(in the rows, 128 means zero)
[175 122  62 158 106  73 161 143 146 130  90 167 141 107 121 111 146 121
  86 120 108 121 113 107  87 121 170 131  56  80 165 163 133 126 115 151
 109 110 159 135 116 113 112  97  98 131 138 154 206 124 153 127 150] -> J_737
[156  93  32 141 138 155 146 108  87 155 138 173 159  86  87 126 169 154
 114 164 105 135 129 124 103 115 158 137  92 100 174 132 144 114 141 101
 132 160 204 132 107  94 107 117 118 128 100 139 174 118 139 103 110] -> J_829
[ 88  66  70 152  89 166 126 176  97 184 135 194 163 133 171 118 175 118
 107 139 135  95 167 117 152 112 137 121 183 135 116 125 139 177 177 115
 112 150 136 171 120 131 114 189 101 143 142 165 122 150  82 137  66] -> J_737
[ 70  78  89 135  86 163 121 178  94 188 108 191 144 138 196 115 165 135
 110 125 139  90 171 132 163 128 133 134 183 113 102 115 129 187 159 130
 100 139 118 175 111 156  92 208 115 132 135 170 128 152  75 128  55] -> J_923
[165 137  75 142 105  59 174 144 151 135 111 178 131  99 126 124 149 132
  90 113 118 121 129  74 101 123 189 129  86  80 162 162 144 112 121 145
 127 100 138 124 108 114 116  98  96 145 129 169 193 108 154 125 111] -> J_923
[137 114 133  98  95 103 170 166 120 160  87 158  84 114  98  80 103 127
 133 102 107  88 154  86 133 142 116 123 102  91 185 136 136 148  88 144
 175 137 166 132  96 172 112 109 173  99 149  96 193 131 149 147 132] -> J_541
[157 126  56 162 121  79 161 134 143 123  99 168 138 104 122 112 150 130
  78 131 111 122 113 109  89 118 170 132  70  71 160 161 132 133 118 152
 112 106 154 116 115 106 113  91 107 130 148 159 207 123 143 121 140] -> J_829
[ 82  64  84 149  80 176 122 182 104 190 152 192 158 135 163 117 171 118
 103 144 143 109 166 125 161 118 156 123 181 131 120 117 138 180 181 128
 115 155 132 176 122 138 115 191 103 136 137 165 123 150  71 131  58] -> J_864
[188 137  58 158 120  75 169 156 129 135 105 172 135 120 116 111 148 131
  95 116 107 128 122  93 100 126 188 126  64  89 151 165 131 127 118 151
 123 108 155 128 112 102 112  79 110 132 129 147 202 126 147 115 155] -> J_929
[148  93  49 109 128 147 154 119  85 174 132 157 133  89  65 148 153 164
 112 152 103 143 116 127 105 138 177 149  76  82 200 130 141 135 140 112
 140 160 186 119  89 118 112  77 102 122  86 149 175 129 139 101 108] -> J_864
[130 131 129  83 118  82 177 165 122 146  87 151  90 134 118  85  98 130
 136  96  94  92 144 110 129 132 126 102  71 128 183 119 126 165 102 157
 167 139 134 141  84 169 110 106 169 102 135  91 198 135 121 138 121] -> J_541
[ 70  72  69 146  83 164 110 181 109 178 125 191 151 151 148  98 177 142
  97 156 141  98 158 123 150 120 144 128 171 125 110 127 135 186 173 128
 109 148 121 167 135 146 110 203 101 128 152 180 121 158  78 141  66] -> J_899
[144 120 132  89 118 100 160 165 128 155  88 145 113 132 110  75 119 116
 139 107  85  84 137 103 132 129 135 116  94 111 162 135 138 132  98 144
 163 141 143 145 124 180 101 145 171  99 128  91 177 120 130 149 128] -> J_899
[ 75  73  91 153  75 162 119 175  99 196 106 191 141 142 190 118 161 133
 109 130 136  99 172 140 157 127 132 128 182 118 110 111 134 198 160 144
 103 150 120 190 101 146  79 213 103 134 128 166 133 153  70 127  59] -> J_776
[154  79  55 111 143 142 147 132 100 147 140 153 149  91  74 127 142 156
 129 160 102 163 126 109 105 141 187 141  92  86 189 135 116 132 152  98
 127 163 188 143 100 115 130  90  96 126  77 143 173 122 147  94  90] -> J_929
[162 122  58 155 106  82 163 137 147 140 100 168 140 108 111 117 149 126
  82 122 110 124 111 111  90 124 176 136  56  72 163 159 133 120 115 149
 112 105 152 130 118 116 110  85 104 127 140 159 207 121 146 128 145] -> J_864
[162  80  51 133 124 153 154 121  91 161 128 165 135  85  71 131 154 149
 114 167 100 143 131 122  97 127 160 132  93 110 182 131 145 117 144 101
 142 162 205 128 100  96 111 102 121 125  86 140 166 113 142 107 107] -> J_198
[156 129  58 152 106  67 158 138 150 138  90 169 123 111 122 109 141 116
  86 123 104 126 111  95  99 124 179 131  65  77 159 158 137 131 126 154
 117 106 140 128 117 113 111  84 107 128 149 169 204 118 145 127 141] -> J_541
[124 126 141  87 110  87 171 161 120 157  83 144  85 134 108  89 101 124
 136  96  97 100 143 112 131 131 125 114  84 114 185 108 126 153  98 163
 170 139 130 143  86 172 112 116 158  92 134  88 197 130 111 142 122] -> J_19
[141 119 153  85 115  98 177 161 116 157  99 151  94 125  96  71 132 130
 137 110  94  87 138  99 129 134 104 126  85 130 160 125 111 148  99 140
 161 154 150 140 101 177 110 120 171 120 141  86 188 132 134 153 136] -> J_737
[ 78  55  74 147  93 169 119 193 101 191 148 189 163 125 164 115 178 113
 106 143 151 107 172 124 154 110 148 119 191 141 119 123 128 171 181 130
 120 149 132 172 125 126 110 178 117 129 142 172 130 144  75 135  66] -> J_64
[160 100  41 125 138 143 149 117  88 158 129 167 164  85  82 137 155 151
 117 165  93 155 125 101 120 130 175 147  88  95 162 140 151 109 141 109
 139 182 181 138 113  98 105 100 115 142  87 141 142 118 141 113 109] -> J_899
[155 121  63 162 107  80 157 138 148 125  89 162 143 113 129 112 139 123
  83 119 113 130 111 114  97 127 182 133  71  75 160 153 130 124 121 153
 124 100 140 139 117 109 110  95  98 121 147 158 198 129 140 126 143] -> J_19
[136  97  37 105 140 148 147 119  82 156 131 148 138  89  76 156 144 162
 137 168 111 149 107 124 109 140 189 154  75  76 187 135 137 141 143 110
 127 165 182 121  89 116 113  66 105 116  97 156 174 120 136 111 102] -> J_64
[126 118 138  87 118  94 176 165 113 155 101 147  95 126  99  69 122 129
 131 113  92  95 141 101 136 128  98 120  91 111 160 129 107 151 102 140
 157 152 152 136 103 177 101 110 182 123 131  94 190 141 136 146 135] -> J_929
[176 137  77 151 114  61 164 147 156 132 114 177 130 107 118 123 150 132
  91 122 120 124 118  93  92 125 181 117  83  86 158 158 141 119 118 147
 119  97 129 133 109 106 109 116  97 150 137 163 196 117 149 114 124] -> J_198
[194 136  66 162 111  69 158 149 135 141  97 175 117 122 114 111 153 126
  98 115 112 124 128  87  90 127 187 121  49  92 165 160 143 141 121 152
 122 107 152 121 113 103 111  85 108 134 140 152 207 122 143 118 156] -> J_541
[170 131  58 164  94  61 173 140 150 135 107 169 136  95 124 123 153 133
  86 119 122 122 127  87  99 124 179 132  81  76 157 162 147 113 111 160
 132 117 141 133  98 113 107 103 103 150 136 161 202 116 150 127 136] -> J_776
[179 137  57 160 112  65 164 145 146 127 103 169 141  99 126 130 141 133
 100 112 121 122 122  87 102 123 184 132  85  74 155 156 151 108 114 147
 131 106 130 136 109 110 111  98  94 140 136 153 201 111 142 129 134] -> J_19
[122 112 155  96  99 111 172 170 113 154  98 160  76 116  93  80 101 121
 137 109  96  85 145  95 130 140 116 105 111  92 167 138 128 145  91 149
 166 138 168 126 101 173 102 136 172 102 136 105 188 131 153 143 124] -> J_198
[161  93  46 105 121 142 151 117  90 155 141 145 128  96  63 148 145 156
 133 165  99 152 106 130 105 142 184 149 105  77 195 132 140 147 139 100
 133 165 183 126  91 116 112  89 108 115  91 147 174 123 130  99 105] -> J_198
[160  89  69 103 137 137 145 125 101 142 137 151 145  88  81 123 142 148
 122 164 104 167 127 110 106 139 187 138  94  86 178 139 123 121 154  93
 122 159 187 132 112 105 125  96 106 121  81 147 165 107 151  91  86] -> J_923
[119 123 146  87 112  97 177 163 123 165  92 147  81 135 108  94 104 117
 137  90  96  94 137 115 129 134 130 115  80 114 187 109 119 152  96 166
 160 132 139 141  80 182 113 116 166 101 131  91 206 132 119 129 114] -> J_864
[131 122 138  90 101  92 175 171 115 150 102 153 105 126  94  68 124 123
 142 108  98  80 135  94 132 128 112 122  94 130 169 131 113 148  94 142
 174 154 140 145  97 161  97 116 187 101 132  86 194 137 122 151 127] -> J_899
[160  82  56 132 121 148 151 112  80 159 129 178 156  87  92 130 160 144
 116 147 106 142 140 114  92 120 165 136  82 118 179 136 144 114 148 101
 146 157 212 128  96  99 122  90 112 125  85 136 169 109 146 103 103] -> J_923
[ 78  70  97 150  84 176 117 186  97 190 109 197 140 139 192 117 161 134
 114 127 138  89 170 142 152 123 124 132 183 119 114 113 132 182 160 135
  97 142 122 188 108 151  87 208  98 133 132 174 133 149  77 130  75] -> J_737
[ 88  73  81 139  91 157 121 189 106 177 125 195 139 150 149  96 178 141
 106 151 150  97 165 121 152 119 132 131 159 109  98 124 124 184 175 123
 103 134 133 162 145 161 121 199 107 130 152 186 138 144  95 133  66] -> J_923
[164  89  73 115 149 147 146 126  98 147 137 155 140  86  81 130 139 159
 131 173 104 148 121 111 114 135 167 140  89  84 179 143 125 123 150  91
 131 164 188 144 101 101 118 111 102 130  82 152 171 121 156 101  94] -> J_737
[126 117 136  82 121  90 171 172 124 156  82 146  91 116 116  86 110 108
 133 107  89  99 145 100 125 128 128 117  75 125 183 127 119 140 102 161
 158 134 151 138  90 173 109 109 178  97 128 102 193 125 118 140 128] -> J_64
[ 92  76  65 148  89 161 113 177 112 177 123 193 137 152 144  95 186 138
 113 163 150  95 151 124 152 118 146 131 167 113 102 117 136 192 169 131
 114 155 121 172 140 148 105 204 113 128 157 176 133 152  88 137  70] -> J_899
[204 132  78 152 122  74 157 152 139 135 102 172 123 108 123 121 166 131
 104 121 129 149 111  79 114 135 180 128  39 103 156 146 128 122 115 145
 116 103 131 146 112 120 115 103 101 121 129 153 188 121 140 103 144] -> J_381
[133 119 126  94 134  92 171 165 123 163  92 141 113 116 105  78 114 128
 129 107  75  82 151 103 140 122 117 118  80 118 160 141 132 138 103 144
 171 134 157 148 108 188 103 142 168 111 126  98 184 123 129 157 124] -> J_776
[215 135  77 151 112  83 168 160 135 142 107 165 131 115 127 116 158 143
 104 126 125 137 108  84 116 136 182 129  32  92 148 148 131 119 114 140
 122 117 133 147 117 110 120 112  98 117 137 151 184 121 139 113 154] -> J_19
[161  79  60 108 136 149 147 132 104 155 135 149 136  75  74 131 149 148
 131 170 100 150 137 107 116 145 186 151  96  94 179 145 125 107 147 106
 123 164 182 136 109 103 127 104 108 120  84 149 173 107 144 101  84] -> J_64
[147 100  57 131 155 149 150 117  84 155 141 172 157  89  89 133 155 152
 116 160  92 156 118 113 110 132 180 148  94  84 160 142 143 110 138 106
 127 180 189 132 108 105 113 112 120 135  97 141 166 123 127 110 110] -> J_829
[166  81  60 109 144 147 152 129  95 141 133 143 137  84  72 135 139 152
 135 175 112 166 127 113 114 147 190 141  93  91 171 142 120 114 150 100
 120 165 188 138 115 107 124  99 109 123  83 142 175 114 150  95  91] -> J_64
[125 109 143  92 115 113 167 174 110 163  81 160  94 107  93  83 103 125
 143 111 107  81 156  89 134 141 119 117  92 103 166 133 122 138  91 152
 167 124 171 133  98 181 108 120 176  98 136 100 192 126 148 149 126] -> J_64
[159  88  40 144 136 163 151 112  79 146 141 179 161  86  91 121 168 145
 112 167 103 146 126 126  98 124 164 142  97  97 173 141 137 105 141  96
 133 165 210 138 108  80 106 104 120 113 103 137 180 111 138  98 121] -> J_829
[191 140  74 156 110  64 160 154 139 140 106 175 125 125 122 111 147 121
 103 112 120 130 126  75  86 125 195 116  63 101 170 155 139 141 126 156
 132 107 153 129 108  97 112  88 106 127 130 152 198 122 139 112 158] -> J_541
[182 136  84 157 111  64 161 145 131 141 104 175 120 126 109 111 139 122
 105 115 115 129 127  83  90 126 187 122  61  98 160 163 133 134 126 161
 126 108 148 128 116 101 109  85 105 137 132 154 203 122 137 120 161] -> J_541
[140 120 139  95 131  96 164 161 125 152  88 143 101 119 102  81 121 118
 137 102  77  90 149  93 128 122 109 123  85 122 160 131 132 132 100 131
 155 125 152 144 113 194  98 117 163 107 126  96 183 116 130 152 138] -> J_381
[ 67  70  94 155  88 172 114 182 104 187 104 190 144 142 189 114 157 135
 113 131 145  88 168 140 155 121 130 134 193 115 111 108 134 182 158 142
 115 144 115 185 110 146  85 219 106 129 137 172 124 156  69 135  70] -> J_19
[175 119  58 161 106  80 163 148 143 132  92 167 139 115 119 113 138 129
  88 132 110 130 114 112  93 126 185 127  74  68 161 155 127 131 116 148
 108 110 152 128 105 113 114  86  99 133 130 160 201 124 149 118 137] -> J_929
[ 86  76  85 150  97 170 114 176 114 185 131 201 146 150 143  98 190 143
 104 150 152  96 154 132 146 120 140 138 155 121 103 117 125 187 175 130
 113 139 125 168 141 154 110 194 104 135 154 175 138 155  84 146  72] -> J_864
[ 83  71  79 143 101 156 120 181 112 179 116 198 141 140 146 109 176 140
 106 158 145  90 165 114 147 121 147 129 176 126  93 124 130 189 178 131
 118 137 126 167 131 151 105 191 114 136 150 181 137 149  80 156  59] -> J_64
[207 132  78 151 122  79 168 166 140 142 108 174 128 107 124 114 157 144
  94 130 129 152 112  75 113 136 183 120  43  92 158 149 124 130 123 141
 119 112 143 138 102 113 117  93  99 127 125 155 182 118 154 107 142] -> J_929
[158  81  65 106 135 144 154 131 100 149 143 147 133  93  75 129 142 156
 133 156 100 148 133 112 109 142 175 146 102 102 194 141 120 120 149  98
 127 156 189 143 110 103 128 103  99 124  80 141 178 115 145  98  97] -> J_737
[126 123 149  78 107  84 180 166 111 162 105 150  85 126 100  69 121 128
 136  99  98  86 147  96 130 128 101 129  79 124 162 128 112 143 104 142
 161 137 149 131 102 185 115 113 180 113 137  98 196 130 124 145 129] -> J_923
[127 129 141  91 117  89 176 164 120 153  86 156  92 132 121  92 102 122
 130  98  91 106 146 107 134 126 121 109  81 114 185 109 116 161 103 165
 165 138 139 144  69 177 108 108 161 111 125  95 195 135 122 136 115] -> J_929
[137 113 143  91  91 111 174 162 111 154  84 160  89 127  93  80 108 120
 138 102 101  87 153  96 134 141 116 115  99 104 169 132 133 139  86 151
 165 140 158 140 104 183 112 128 171  97 143  88 196 133 149 137 125] -> J_899
[121 109 144 104 100 116 169 174 113 160 102 162  88 114  89  76 113 125
 126 102 102  94 151  99 143 146 124 115 101  82 171 135 118 151  88 156
 164 142 161 135  88 173 103 111 179 102 147  98 200 138 150 149 133] -> J_929
[152 117  58 157 113  80 160 151 149 138  92 164 140  99 108 115 148 125
  86 133 115 124 121 106  88 128 188 135  72  73 168 159 127 124 120 158
 118 105 151 125 105 114 104  86 105 128 141 167 202 118 142 131 142] -> J_64
[133 113 138 108 100 117 165 166 121 157  85 154  96 117 100  81 108 129
 136 100 106  98 153  96 143 142 125 117  98  88 174 124 138 151  86 153
 176 146 158 144  89 175 109 122 169  89 152  81 193 133 142 150 126] -> J_19
[150  83  47 147 140 156 137 112  83 168 121 167 154  91  85 133 164 145
 115 150 105 144 129 110  90 118 160 138  74 111 175 130 142 111 142 107
 137 159 206 135  98 100  99 102 113 125  84 146 162 122 139 108 122] -> J_381
[157  85  61 115 132 141 153 126  91 153 141 141 143  95  72 134 135 152
 136 172 103 154 130 114 118 140 179 137  87  84 185 136 124 130 146  98
 135 166 191 142 103 102 126 108 104 128  76 139 172 114 148  91  86] -> J_776
[128 115 154  85  93  99 172 170 115 161  91 156  80 118 114  83 101 120
 133  91  99  82 156  93 145 138 112 120  95  95 177 132 128 142  85 154
 173 125 163 129  98 182 120 125 182 104 137 101 190 133 149 136 114] -> J_923
[131 112 152 104 106 103 163 159 121 161  88 153  70 118  85  84 115 122
 135 103 105  89 152  85 131 141 116 113  93  96 166 130 136 142  85 143
 162 143 157 140 104 176  99 127 169  99 138  91 184 131 150 145 126] -> J_381
[117 116 159  90 101 107 174 170 119 162 101 156  68 121  94  79 109 120
 139 103  93  81 146  98 138 142 113 117 106  96 172 135 127 155  88 147
 171 138 160 134  98 174 109 126 179 100 148  95 198 138 148 142 120] -> J_198
[136 111 126  87 114  89 176 167 114 145 103 150 100 123  97  62 126 136
 141 111  94  85 140  98 133 120  94 118  95 134 160 138 108 139  98 130
 168 145 144 142 120 168 108 114 184 107 133  95 193 138 131 151 131] -> J_899
[164 139  75 155 117  72 163 148 149 133 101 180 138 105 138 124 148 126
  92 114 124 126 124  87  99 118 191 134  76  78 166 153 155 107 119 153
 139 106 134 138 107 107 116  98  96 138 140 161 202 117 142 127 134] -> J_19
[144  98  30 106 133 145 149 113  86 146 125 145 143  99  74 147 150 163
 132 169 103 146 105 130 109 133 182 150  79  82 199 133 141 146 138 109
 133 171 176 117  91 116 117  77 105 114  90 151 168 129 135 101 105] -> J_899
[135  90  38 109 139 144 151 116  87 153 143 143 129  90  64 149 141 158
 134 166 102 147 102 127 108 143 176 145  85  75 197 135 136 144 147  99
 133 159 185 124  92 116 110  97 111 119  91 154 165 131 133  95 105] -> J_198
[168 137  69 150 116  68 168 146 146 129 120 175 133 100 127 125 148 137
  85 122 120 124 121  91 102 123 190 127  91  72 168 158 143 117 120 150
 118 101 137 119 121 107 116 108  89 147 136 161 197 112 146 120 120] -> J_829
[164  86  77 103 130 146 147 117 105 139 142 155 133  90  82 133 136 152
 145 170 105 162 119 110 115 149 182 145 103  89 185 133 123 125 148 104
 124 165 186 145 110 102 127 112  98 123  74 145 170 112 152  97  87] -> J_737
[162 126  54 167  97  70 164 144 149 134  97 153 139 109 114 116 140 121
  76 120 110 129 116 116  94 124 171 125  65  75 162 158 134 127 113 162
 122 113 149 132 103 107 101  92 115 129 141 155 202 124 144 122 149] -> J_776
[ 82  79  81 142  87 153 120 184 105 184 134 208 142 152 151  99 176 136
 102 159 140 103 159 112 154 121 145 124 173 120 103 112 122 196 179 126
 107 140 131 174 130 143 109 196  98 144 142 182 133 152  87 137  57] -> J_929
[169 128  74 161 124  72 159 147 136 132 108 173 112 120 112 117 155 122
 108 115 115 122 117  90  92 126 186 127  63  95 148 164 136 129 116 149
 116 103 146 130 126 103 109  86 110 127 131 163 198 132 142 118 157] -> J_381
[177 130  83 162 124  63 167 148 130 141 109 170 110 122 102 119 154 130
 101 118 118 128 123  85  90 121 180 122  69 108 154 160 136 125 120 136
 121 104 144 137 115 100 102  85 104 132 125 154 206 124 133 118 148] -> J_381
[181 135  66 160 119  69 172 151 151 143 108 171 139 103 126 123 148 142
  91 121 125 123 117  87 103 122 192 127  65  81 168 153 152 113 122 139
 136 105 134 140 105 106 108 111  89 139 137 158 196 119 144 128 128] -> J_19
[195 128 103 146 112  75 170 158 134 143 104 168 108 114 114 119 148 134
 106 126 123 145 112  86 106 136 181 119  58  97 158 143 119 129 121 147
 118 105 141 135 118 119 117 109  98 130 115 158 191 120 146 104 139] -> J_198
[168  85  45 113 132 137 150 128 104 144 143 149 143  90  71 122 142 157
 125 175  98 163 124 111 112 134 186 137 109  85 183 139 120 126 154  93
 125 160 191 140 106  99 121  91 102 125  71 150 177 119 150  92  91] -> J_929
[157 120  46 151 108  72 161 140 145 127  87 170 147 110 119 105 147 126
  81 128 111 116 113 103  83 120 173 129  66  83 161 168 134 118 114 151
 115 105 146 129 121 105 106  94 112 127 142 164 196 126 146 124 149] -> J_899
[ 80  59  76 150  86 166 124 184  98 180 145 194 145 132 166 116 169 115
 107 137 137 110 169 120 147 114 139 115 187 141 121 123 136 180 183 117
 112 149 136 173 124 131 113 194 107 132 137 168 125 148  73 128  56] -> J_198
[123 119 152  81 113  93 180 161 113 155  99 147  90 123  89  68 114 122
 147 116  87  88 139 101 130 129  98 130 103 122 163 128 103 149  97 137
 158 139 155 128 106 177 110 114 183 120 129  93 195 137 125 149 130] -> J_198
[ 77  78  79 149  92 160 110 181 110 181 129 202 143 153 155 100 174 135
 106 156 148 104 154 122 143 116 152 127 167 113 107 109 127 197 182 125
 105 137 130 177 123 157 107 196  98 138 146 187 132 156  78 141  70] -> J_929
[ 90  76  79 152  93 155 108 183 114 188 127 198 129 153 153  98 182 139
 106 146 149 102 164 114 149 127 148 129 158 125 115 117 136 205 184 125
 114 137 121 176 128 154 111 202 102 128 161 179 139 155  73 136  72] -> J_541
[ 72  63  68 148 122 160 112 188 121 172 136 187 155 135 182 111 164 127
 107 132 134 106 161 142 154 110 139 121 163 123 121 121 136 205 178 123
 114 143 115 190 122 138  95 174 125 117 140 176 131 176  69 135  70] -> J_381
[ 83  85  61 148  93 159 119 194 110 181 136 189 134 155 153  96 177 144
 107 154 148  97 159 114 150 123 155 135 165 116 106 117 130 194 181 122
 107 147 127 170 135 145 114 199 103 135 161 187 141 152  79 141  70] -> J_541
[169 129  70 154 106  68 169 148 147 132 103 178 139 102 133 124 151 129
  87 124 121 119 119  90  97 120 167 124  75  81 168 156 137 110 121 145
 118  98 144 127 117 107 113 102  87 153 129 168 193 113 162 122 135] -> J_737
[155  97  49 132 139 152 143 120  85 171 129 168 149  88  87 131 153 156
 113 163  92 150 127  98 109 134 175 151  79  98 165 144 149 112 148 102
 136 183 189 126 100  97 112  97 117 140  95 152 151 120 132 118 113] -> J_541
[141  95  46 132 143 150 149 114  85 159 135 169 168  99  80 137 156 150
 128 167  98 151 120 106 111 127 175 143  80  97 167 140 145 110 146 101
 139 182 179 134 108  99 117  99 113 133  89 146 151 126 132 113 106] -> J_899
[123 124 138  78 122  84 186 163 127 141  91 141  92 130  99  88 100 122
 134 104  89 101 141 112 122 134 128 104  86 119 183 119 119 161  97 155
 159 138 141 136  87 180 115 113 168 100 136  83 196 129 120 144 119] -> J_198
[161 119  71 156  92  83 162 141 153 141  95 168 146 107 116 113 150 126
  73 131 116 115 112 115  86 128 180 133  61  68 167 157 132 128 109 159
 111 107 147 122 105 115 108  88 104 134 142 163 203 124 143 126 149] -> J_864
[169 116  53 169 103  78 165 144 141 145  93 169 140 106 106 118 150 128
  79 127 114 119 117 106  93 128 172 129  40  76 163 162 136 124 111 153
 117 105 160 131 106 111 113 102 108 133 143 160 207 119 153 125 138] -> J_776
[160 120  63 160  97  77 155 139 145 127  91 163 145 112 117 108 150 132
  83 130 116 120 113 103  80 123 173 131  67  80 167 164 129 126 110 151
 118 114 148 127 110 107 104  95 105 126 137 160 198 129 146 126 149] -> J_899
[204 135  88 148 107  86 166 149 136 149 112 178 127 107 123 121 171 146
  94 119 130 139 110  87 108 137 172 129  29  99 155 143 122 121 115 148
 115 106 136 132 109 114 118  94  98 132 128 155 197 120 150 106 146] -> J_864
[144 123 136  94 122 101 169 166 127 152  77 153 127 125 108  73 127 118
 130 111  79  88 141 100 128 125 123 120  80 116 166 139 134 134  98 142
 165 144 149 142 109 185  97 129 170  99 122  90 190 122 131 150 134] -> J_899
[ 79  58  74 160  98 166 113 183 108 183 138 186 146 129 166 112 175 113
  99 133 142 107 173 122 150 107 137 123 174 135 112 121 140 180 179 121
 108 147 125 177 126 142 110 184 108 127 149 172 125 152  71 140  69] -> J_381
[143 119 137  90 113  90 179 174 114 155 105 150  95 123 102  69 124 127
 128 112 100  90 147 110 135 120 108 115  91 122 169 119 105 152 107 140
 164 142 149 144  99 175 101 116 174 119 126  96 196 138 129 146 133] -> J_929
